Here is a tiny trained network, its code and every weight. The questions are about switching its units off for an input and a target symbol, where a switched-off unit gives its printed mean instead of its output.

import numpy as np


def w(rows, s, z=0):
    codes = np.array(rows[::2]) - 128.0
    scale = np.full(codes.shape[1], s)
    scale[-1] = z or s
    return codes * scale


def norm(h):
    return h / np.sqrt((h * h).mean(-1, keepdims=True) + 1e-5)


def f(y):
    return y / 2 * (1 + np.tanh(0.7978845608 * (y + 0.044715 * y**3)))


def softmax(a):
    e = np.exp(a - a.max(-1, keepdims=True))
    return e / e.sum(-1, keepdims=True)


def log_softmax(a):
    a = a - a.max(-1, keepdims=True)
    return a - np.log(np.exp(a).sum(-1, keepdims=True))


def net(x, mask):
    ids = ['ΓΔΛΞΠΣΨαβζηθμτφω'.index(c) for c in x.split()]
    T = len(ids)
    res = E[ids] + P[:T]
    u = 0
    for l in range(3):
        r = norm(res)
        for j in range(2):
            rows = slice(2 * j, 2 * j + 2)
            q, k, v = (r @ M[l][rows].T for M in (Q, K, V))
            z = softmax(np.where(np.tri(T) > 0, q @ k.T / 2**0.5, -1e9)) @ v
            o = O[l][rows]
            res = res + np.where(mask[u + j], z, o[:, -1]) @ o[:, :-1]
        u += 2
        y = f(norm(res) @ A[l][:, :-1].T + A[l][:, -1])
        res = res + np.where(mask[u : u + 4], y, B[l][:, -1]) @ B[l][:, :-1]
        u += 4
    return log_softmax(norm(res)[-1] @ U[:, :-1].T + U[:, -1])


Q, K, V, O, A, B = {}, {}, {}, {}, {}, {}
E = w([
[151,153,102,137,111,119],'Γ',
[167,144,84,122,130,81],'Δ',
[157,131,66,118,135,147],'Λ',
[152,142,95,128,122,102],'Ξ',
[168,141,87,160,178,118],'Π',
[171,169,126,184,141,135],'Σ',
[190,172,6,177,183,122],'Ψ',
[140,151,64,125,133,106],'α',
[177,143,128,126,180,104],'β',
[155,137,146,129,143,208],'ζ',
[122,77,174,116,165,104],'η',
[139,143,186,137,128,105],'θ',
[150,87,137,78,93,110],'μ',
[123,129,169,114,137,118],'τ',
[121,124,172,126,141,124],'φ',
[181,123,152,129,166,117],'ω',
],0.022)
P = w([
[2,115,54,177,166,108],'0',
[115,205,176,111,205,122],'1',
[125,204,174,76,188,111],'2',
[111,139,132,89,200,88],'3',
[131,62,122,230,142,130],'4',
[147,40,121,245,130,137],'5',
[176,100,133,188,114,118],'6',
[208,122,149,134,113,116],'7',
[209,94,135,125,123,118],'8',
[208,75,144,168,83,130],'9',
[198,35,135,194,85,132],'10',
[209,59,115,153,88,117],'11',
],0.0086)
Q[0] = w([
[217,47,71,228,79,45],'L0H1',
[111,186,140,65,123,2],'L0H1',
[231,61,98,231,162,245],'L0H2',
[253,195,167,68,207,177],'L0H2',
],0.0065)
K[0] = w([
[163,121,129,157,97,133],'L0H1',
[78,103,75,123,172,125],'L0H1',
[253,124,187,89,95,133],'L0H2',
[137,15,153,171,117,154],'L0H2',
],0.014)
V[0] = w([
[231,155,168,89,145,93],'L0H1',
[80,183,224,129,120,106],'L0H1',
[62,107,177,165,171,189],'L0H2',
[138,185,137,165,109,1],'L0H2',
],0.009)
O[0] = w([
[122,132,120,216,64,70,252],'L0H1',
[63,210,114,126,98,124,32],'L0H1',
[103,178,82,216,138,84,217],'L0H2',
[207,249,156,109,93,130,91],'L0H2',
],0.012,0.003)
A[0] = w([
[129,106,168,106,99,210,180],'L0N1',
[192,148,63,152,175,99,181],'L0N2',
[133,121,109,63,102,127,254],'L0N3',
[79,107,248,133,159,98,203],'L0N4',
],0.011,0.0015)
B[0] = w([
[82,127,166,139,130,84,129],'L0N1',
[123,117,166,115,111,148,254],'L0N2',
[135,138,169,183,141,145,127],'L0N3',
[99,211,123,131,76,2,218],'L0N4',
],0.016,0.0065)
Q[1] = w([
[181,139,189,185,255,70],'L1H1',
[121,105,160,96,38,122],'L1H1',
[140,87,201,91,93,131],'L1H2',
[111,157,56,75,135,159],'L1H2',
],0.0082)
K[1] = w([
[176,26,103,88,119,107],'L1H1',
[194,135,79,253,171,114],'L1H1',
[124,180,106,148,139,220],'L1H2',
[27,173,159,94,180,188],'L1H2',
],0.0066)
V[1] = w([
[129,117,101,69,136,180],'L1H1',
[153,116,186,79,116,52],'L1H1',
[197,131,85,199,108,159],'L1H2',
[134,136,10,70,114,109],'L1H2',
],0.011)
O[1] = w([
[128,88,76,30,158,124,3],'L1H1',
[109,126,212,113,93,147,184],'L1H1',
[155,124,88,135,58,62,213],'L1H2',
[212,97,164,97,254,14,23],'L1H2',
],0.011,0.004)
A[1] = w([
[158,163,28,168,124,198,57],'L1N1',
[208,148,127,192,199,254,249],'L1N2',
[155,67,92,163,162,141,195],'L1N3',
[115,116,74,74,171,176,175],'L1N4',
],0.0073,0.002)
B[1] = w([
[223,64,188,218,243,191,171],'L1N1',
[40,186,254,215,91,14,254],'L1N2',
[192,31,175,127,5,110,188],'L1N3',
[120,223,127,130,151,175,113],'L1N4',
],0.0079,0.003)
Q[2] = w([
[217,127,151,86,33,168],'L2H1',
[61,209,182,2,233,126],'L2H1',
[143,162,77,10,145,151],'L2H2',
[101,74,96,103,148,167],'L2H2',
],0.0078)
K[2] = w([
[129,107,168,165,128,121],'L2H1',
[151,167,112,94,245,208],'L2H1',
[138,136,129,141,198,188],'L2H2',
[124,164,99,136,106,133],'L2H2',
],0.013)
V[2] = w([
[77,114,156,198,168,254],'L2H1',
[173,201,15,135,112,172],'L2H1',
[162,15,153,184,91,136],'L2H2',
[209,146,157,99,155,184],'L2H2',
],0.01)
O[2] = w([
[108,105,22,11,36,95,62],'L2H1',
[192,149,23,125,163,170,25],'L2H1',
[105,122,124,55,32,24,125],'L2H2',
[181,156,61,85,144,27,2],'L2H2',
],0.011,0.0052)
A[2] = w([
[90,206,79,217,123,1,249],'L2N1',
[91,145,169,203,96,43,88],'L2N2',
[95,159,123,21,254,117,5],'L2N3',
[19,30,70,162,97,111,58],'L2N4',
],0.0094,0.0025)
B[2] = w([
[191,50,97,108,147,212,223],'L2N1',
[168,78,122,138,54,178,246],'L2N2',
[96,44,157,53,177,180,132],'L2N3',
[106,106,6,218,131,58,162],'L2N4',
],0.011,0.012)
U = w([
[112,148,114,82,111,141,76],'Γ',
[173,222,175,129,111,1,113],'Δ',
[118,39,168,57,162,66,123],'Λ',
[123,150,141,65,100,122,95],'Ξ',
[117,173,115,114,122,17,211],'Π',
[208,159,48,117,81,184,72],'Σ',
[254,108,127,156,201,23,93],'Ψ',
[179,78,130,62,165,134,178],'α',
[105,187,111,120,92,91,66],'β',
[75,26,39,171,127,99,138],'ζ',
[72,112,224,192,160,129,175],'η',
[165,205,95,188,153,131,86],'θ',
[6,155,156,102,75,62,108],'μ',
[136,143,116,144,176,142,133],'τ',
[135,121,112,144,177,164,111],'φ',
[83,180,89,139,71,143,5],'ω',
],0.0095,0.0027)

Each question gives the input, a string of symbols that net reads in full, and the target symbol t.
The units are the heads (2 rows each of Q, K, V and O) and the neurons (one row each of A and B). Each row of codes is followed by its name. A weight is (code - 128) times the scale printed after its matrix; where a second scale follows, it is the last column's (O, A, B and U).
mask holds one flag per unit, layer by layer, with each layer's heads first. A switched-off unit (its flag False) gives its mean, the last column of its rows in O or B, instead of its output. The means were averaged over made-up inputs and are rounded, as every weight is.
A unit's drop is (log p(t) with every unit on - log p(t) with that unit switched off) / (log p(t) with every unit on - log p(t) with every unit switched off).
The circuit of an input: a set's keep is (log p(t) with only the set's units on - log p(t) with every unit switched off) / (log p(t) with every unit on - log p(t) with every unit switched off). Starting from the 12 units with the biggest drops (on a tie, the unit counted first), units are removed one at a time, each time the one whose removal leaves the highest keep (on an exact tie, the one counted first), for as long as the keep stays at least 0.8.
circuit, biggest first: the units of the circuit, biggest drop first
unit that matters most: the unit with the biggest drop
k most important neurons: the k neurons with the biggest drops, biggest first
k most important neurons of layer l: the k neurons of layer l with the biggest drops, biggest first
heads that matter: for each layer, one digit per head in row order, 1 if its drop is at least 0.15 and else 0, layers parted by /
input α ζ τ μ, target α: heads that matter	10 / 10 / 11
input η Γ ζ ζ Σ, target ζ: circuit, biggest first	(L0H2; L2H1; L2N4)
input Λ Λ Π θ, target Λ: circuit, biggest first	(L0H1; L1H1)
input β θ θ η θ Λ Σ ω ζ β η Ψ, target η: circuit, biggest first	(L0N4; L2H1)
input Δ η Δ Δ, target Δ: 2 most important neurons of layer 0	(L0N3; L0N2)
input α Λ β θ Σ ζ Ψ, target ζ: circuit, biggest first	(L0H1; L0H2; L1H1; L2N4)
input ω Λ Δ Σ, target Σ: circuit, biggest first	(L0H2; L2H1; L0N4)
input η ζ Ξ, target η: unit that matters most	L1N2
input μ μ ω Δ, target μ: 2 most important neurons of layer 0	(L0N3; L0N1)
input Ψ η η β, target Ψ: heads that matter	11 / 11 / 11
input Λ η θ, target Λ: heads that matter	10 / 11 / 00
input η Π η μ, target η: heads that matter	10 / 00 / 01
input Ψ ζ η η, target Ψ: 2 most important neurons	(L0N4; L2N1)
input θ η Ξ, target θ: circuit, biggest first	(L0H2; L2H2; L2H1)
input Δ Λ θ, target Δ: unit that matters most	L2H2
input ζ Ψ θ, target ζ: heads that matter	01 / 00 / 00
input Σ ζ ζ, target ζ: heads that matter	01 / 00 / 00
input Σ Σ Σ Δ, target Σ: circuit, biggest first	(L0H2; L0N4; L2H1)
input Λ Ξ η η Ψ η η θ μ, target η: heads that matter	00 / 00 / 10
input Σ Δ η ζ η θ η Δ, target η: circuit, biggest first	(L0N4; L2H1)
input ζ ζ η ζ ζ ω φ η, target ζ: 2 most important neurons	(L2N1; L1N3)
input ζ ω ζ μ, target ζ: unit that matters most	L0H2
input Γ Ξ β ζ Λ Γ ζ Ψ, target ζ: 2 most important neurons	(L2N4; L0N4)
input η η Λ, target η: 2 most important neurons	(L1N2; L0N4)
